Below is a small trained network, with its code and all its weights. Each question gives an input and a target symbol and asks what happens when units are switched off, that is, made to give their printed mean instead of their output.

import numpy as np


def w(rows, s, z=0):
    codes = np.array(rows[::2]) - 128.0
    scale = np.full(codes.shape[1], s)
    scale[-1] = z or s
    return codes * scale


def f(y):
    return np.maximum(y, 0)


def softmax(a):
    e = np.exp(a - a.max(-1, keepdims=True))
    return e / e.sum(-1, keepdims=True)


def log_softmax(a):
    a = a - a.max(-1, keepdims=True)
    return a - np.log(np.exp(a).sum(-1, keepdims=True))


def net(x, mask):
    ids = ['εζθλστψ'.index(c) for c in x.split()]
    T = len(ids)
    res = E[ids] + P[:T]
    u = 0
    for l in range(3):
        r = res
        for j in range(3):
            rows = slice(2 * j, 2 * j + 2)
            q, k, v = (r @ M[l][rows].T for M in (Q, K, V))
            z = softmax(np.where(np.tri(T) > 0, q @ k.T / 2**0.5, -1e9)) @ v
            o = O[l][rows]
            res = res + np.where(mask[u + j], z, o[:, -1]) @ o[:, :-1]
        u += 3
        y = f(res @ A[l][:, :-1].T + A[l][:, -1])
        res = res + np.where(mask[u : u + 4], y, B[l][:, -1]) @ B[l][:, :-1]
        u += 4
    return log_softmax(res[-1] @ U[:, :-1].T + U[:, -1])


Q, K, V, O, A, B = {}, {}, {}, {}, {}, {}
E = w([
[30,23,60],'ε',
[86,142,136],'ζ',
[250,235,149],'θ',
[159,161,178],'λ',
[161,169,181],'σ',
[119,162,208],'τ',
[197,103,193],'ψ',
],0.019)
P = w([
[120,91,240],'0',
[200,254,104],'1',
[184,211,76],'2',
[193,188,59],'3',
[171,163,88],'4',
[175,144,95],'5',
[167,103,80],'6',
[156,96,101],'7',
[152,60,95],'8',
[149,68,122],'9',
[133,29,102],'10',
[128,56,136],'11',
[116,42,158],'12',
],0.0032)
Q[0] = w([
[133,138,108],'L0H1',
[156,85,59],'L0H1',
[161,255,75],'L0H2',
[165,104,66],'L0H2',
[152,67,124],'L0H3',
[81,168,143],'L0H3',
],0.012)
K[0] = w([
[150,97,85],'L0H1',
[195,24,1],'L0H1',
[181,167,237],'L0H2',
[6,133,149],'L0H2',
[95,48,147],'L0H3',
[190,153,94],'L0H3',
],0.0082)
V[0] = w([
[254,46,41],'L0H1',
[129,145,135],'L0H1',
[150,97,75],'L0H2',
[222,206,168],'L0H2',
[167,158,63],'L0H3',
[177,186,184],'L0H3',
],0.006)
O[0] = w([
[204,203,92,54],'L0H1',
[153,125,100,141],'L0H1',
[164,149,149,105],'L0H2',
[6,140,209,255],'L0H2',
[190,48,169,130],'L0H3',
[209,155,2,225],'L0H3',
],0.0056,0.0045)
A[0] = w([
[229,249,175,2],'L0N1',
[1,119,29,234],'L0N2',
[252,210,91,74],'L0N3',
[105,7,80,125],'L0N4',
],0.0061,0.0034)
B[0] = w([
[90,1,146,254],'L0N1',
[106,57,142,253],'L0N2',
[64,53,121,230],'L0N3',
[151,153,78,221],'L0N4',
],0.0084,0.0039)
Q[1] = w([
[214,181,139],'L1H1',
[72,170,203],'L1H1',
[187,193,232],'L1H2',
[254,96,173],'L1H2',
[164,100,179],'L1H3',
[53,149,174],'L1H3',
],0.006)
K[1] = w([
[11,120,142],'L1H1',
[168,153,62],'L1H1',
[185,58,51],'L1H2',
[140,27,120],'L1H2',
[163,18,116],'L1H3',
[180,37,1],'L1H3',
],0.0089)
V[1] = w([
[247,35,138],'L1H1',
[123,115,132],'L1H1',
[117,185,128],'L1H2',
[116,171,97],'L1H2',
[105,125,168],'L1H3',
[123,90,109],'L1H3',
],0.014)
O[1] = w([
[182,31,158,227],'L1H1',
[169,113,167,172],'L1H1',
[68,29,182,2],'L1H2',
[98,206,79,2],'L1H2',
[150,163,160,187],'L1H3',
[144,151,2,252],'L1H3',
],0.0066,0.0046)
A[1] = w([
[179,96,170,2],'L1N1',
[165,218,129,150],'L1N2',
[136,95,66,191],'L1N3',
[93,64,2,135],'L1N4',
],0.0083,0.0015)
B[1] = w([
[127,135,248,184],'L1N1',
[81,254,42,162],'L1N2',
[49,122,73,207],'L1N3',
[178,180,187,254],'L1N4',
],0.0081,0.0061)
Q[2] = w([
[44,59,98],'L2H1',
[206,115,125],'L2H1',
[156,127,184],'L2H2',
[187,189,155],'L2H2',
[254,163,102],'L2H3',
[251,199,154],'L2H3',
],0.0081)
K[2] = w([
[204,205,135],'L2H1',
[157,90,130],'L2H1',
[206,35,148],'L2H2',
[185,162,96],'L2H2',
[254,218,144],'L2H3',
[249,138,93],'L2H3',
],0.0072)
V[2] = w([
[126,15,150],'L2H1',
[182,116,83],'L2H1',
[109,122,54],'L2H2',
[2,112,119],'L2H2',
[43,176,32],'L2H3',
[80,142,112],'L2H3',
],0.0081)
O[2] = w([
[77,83,34,184],'L2H1',
[15,131,170,91],'L2H1',
[154,56,254,44],'L2H2',
[97,89,121,94],'L2H2',
[102,93,56,2],'L2H3',
[165,84,145,100],'L2H3',
],0.0054,0.0061)
A[2] = w([
[5,180,113,249],'L2N1',
[101,145,79,95],'L2N2',
[254,166,66,224],'L2N3',
[161,76,154,159],'L2N4',
],0.0076,0.0014)
B[2] = w([
[61,51,36,230],'L2N1',
[162,19,29,156],'L2N2',
[212,219,54,252],'L2N3',
[3,254,138,224],'L2N4',
],0.0057,0.0036)
U = w([
[234,66,6,76],'ε',
[7,50,64,118],'ζ',
[169,10,187,252],'θ',
[100,154,167,81],'λ',
[91,162,168,45],'σ',
[23,242,108,219],'τ',
[255,178,186,84],'ψ',
],0.0075,0.0033)

Each question gives the input, a string of symbols that net reads in full, and the target symbol t.
The units are the heads (2 rows each of Q, K, V and O) and the neurons (one row each of A and B). Each row of codes is followed by its name. A weight is (code - 128) times the scale printed after its matrix; where a second scale follows, it is the last column's (O, A, B and U).
mask holds one flag per unit, layer by layer, with each layer's heads first. A switched-off unit (its flag False) gives its mean, the last column of its rows in O or B, instead of its output. The means were averaged over made-up inputs and are rounded, as every weight is.
A unit's drop is (log p(t) with every unit on - log p(t) with that unit switched off) / (log p(t) with every unit on - log p(t) with every unit switched off).
The circuit of an input: a set's keep is (log p(t) with only the set's units on - log p(t) with every unit switched off) / (log p(t) with every unit on - log p(t) with every unit switched off). Starting from the 12 units with the biggest drops (on a tie, the unit counted first), units are removed one at a time, each time the one whose removal leaves the highest keep (on an exact tie, the one counted first), for as long as the keep stays at least 0.8.
units of the circuit, in order: the units of the circuit, biggest drop first
unit that matters most: the unit with the biggest drop
top k neurons: the k neurons with the biggest drops, biggest first
k most important neurons of layer l: the k neurons of layer l with the biggest drops, biggest first
heads that matter: for each layer, one digit per head in row order, 1 if its drop is at least 0.15 and else 0, layers parted by /
drop of u: that unit's drop, to one decimal
input θ ζ λ ζ λ σ σ τ σ τ σ ζ λ, target τ: units of the circuit, in order -> [L1H1; L0H2]
input ε θ ψ ζ τ ζ θ σ, target τ: unit that matters most -> L0H2
input ζ ζ ε ε τ ψ ψ τ, target ψ: units of the circuit, in order -> [L1H2; L0H2; L2H2]
input λ λ τ λ ζ σ ε θ θ λ σ, target ε: heads that matter -> 010 / 011 / 001
input σ τ λ θ ε λ, target ε: heads that matter -> 000 / 011 / 001
input ε λ τ θ, target θ: units of the circuit, in order -> [L0N1; L0N3]
input τ τ ε σ ζ σ ε ε ζ ψ τ, target ε: units of the circuit, in order -> [L1H3; L0H2]
input θ ζ λ ε θ θ λ σ, target ε: 2 most important neurons of layer 1 -> [L1N1; L1N2]
input τ σ τ τ ζ ψ θ ψ ζ θ τ ζ, target θ: units of the circuit, in order -> [L1H1; L1N2]
input θ λ ζ ζ θ θ τ ε, target ε: 2 most important neurons of layer 1 -> [L1N4; L1N1]
input ε θ ε τ ζ θ ζ τ ζ θ σ, target τ: heads that matter -> 011 / 110 / 100
input τ ζ σ σ ζ θ ψ τ τ ε σ ψ ζ, target θ: 2 most important neurons of layer 1 -> [L1N2; L1N4]
input τ ψ ζ ε ε τ ψ θ ε τ τ ε ε, target θ: top 2 neurons -> [L1N4; L0N2]
input λ ψ τ ψ θ ζ ε λ, target ε: heads that matter -> 010 / 011 / 100
input τ τ ζ, target ζ: top 2 neurons -> [L2N1; L1N4]
input τ τ σ ζ τ λ, target τ: top 4 neurons -> [L0N1; L1N2; L0N2; L0N3]
input ψ τ ε λ ε ε ζ τ, target ε: heads that matter -> 010 / 011 / 000
input ε τ θ λ ζ ε θ σ λ τ ζ ε ψ, target ψ: most important neuron of layer 0 -> [L0N2]
input θ λ θ τ λ ε τ τ τ ζ ζ τ, target ζ: heads that matter -> 111 / 001 / 000
input ε τ λ λ ζ ζ ε λ ψ, target ψ: heads that matter -> 011 / 010 / 000
input ε ε ε σ τ σ λ λ λ ψ θ ε, target θ: top neuron -> [L0N2]
input θ ψ ε, target ε: drop of L1N3 -> 0.0
input ε τ ζ θ, target θ: drop of L0N3 -> 1.1
input λ ζ ζ, target ζ: drop of L1H2 -> 0.3
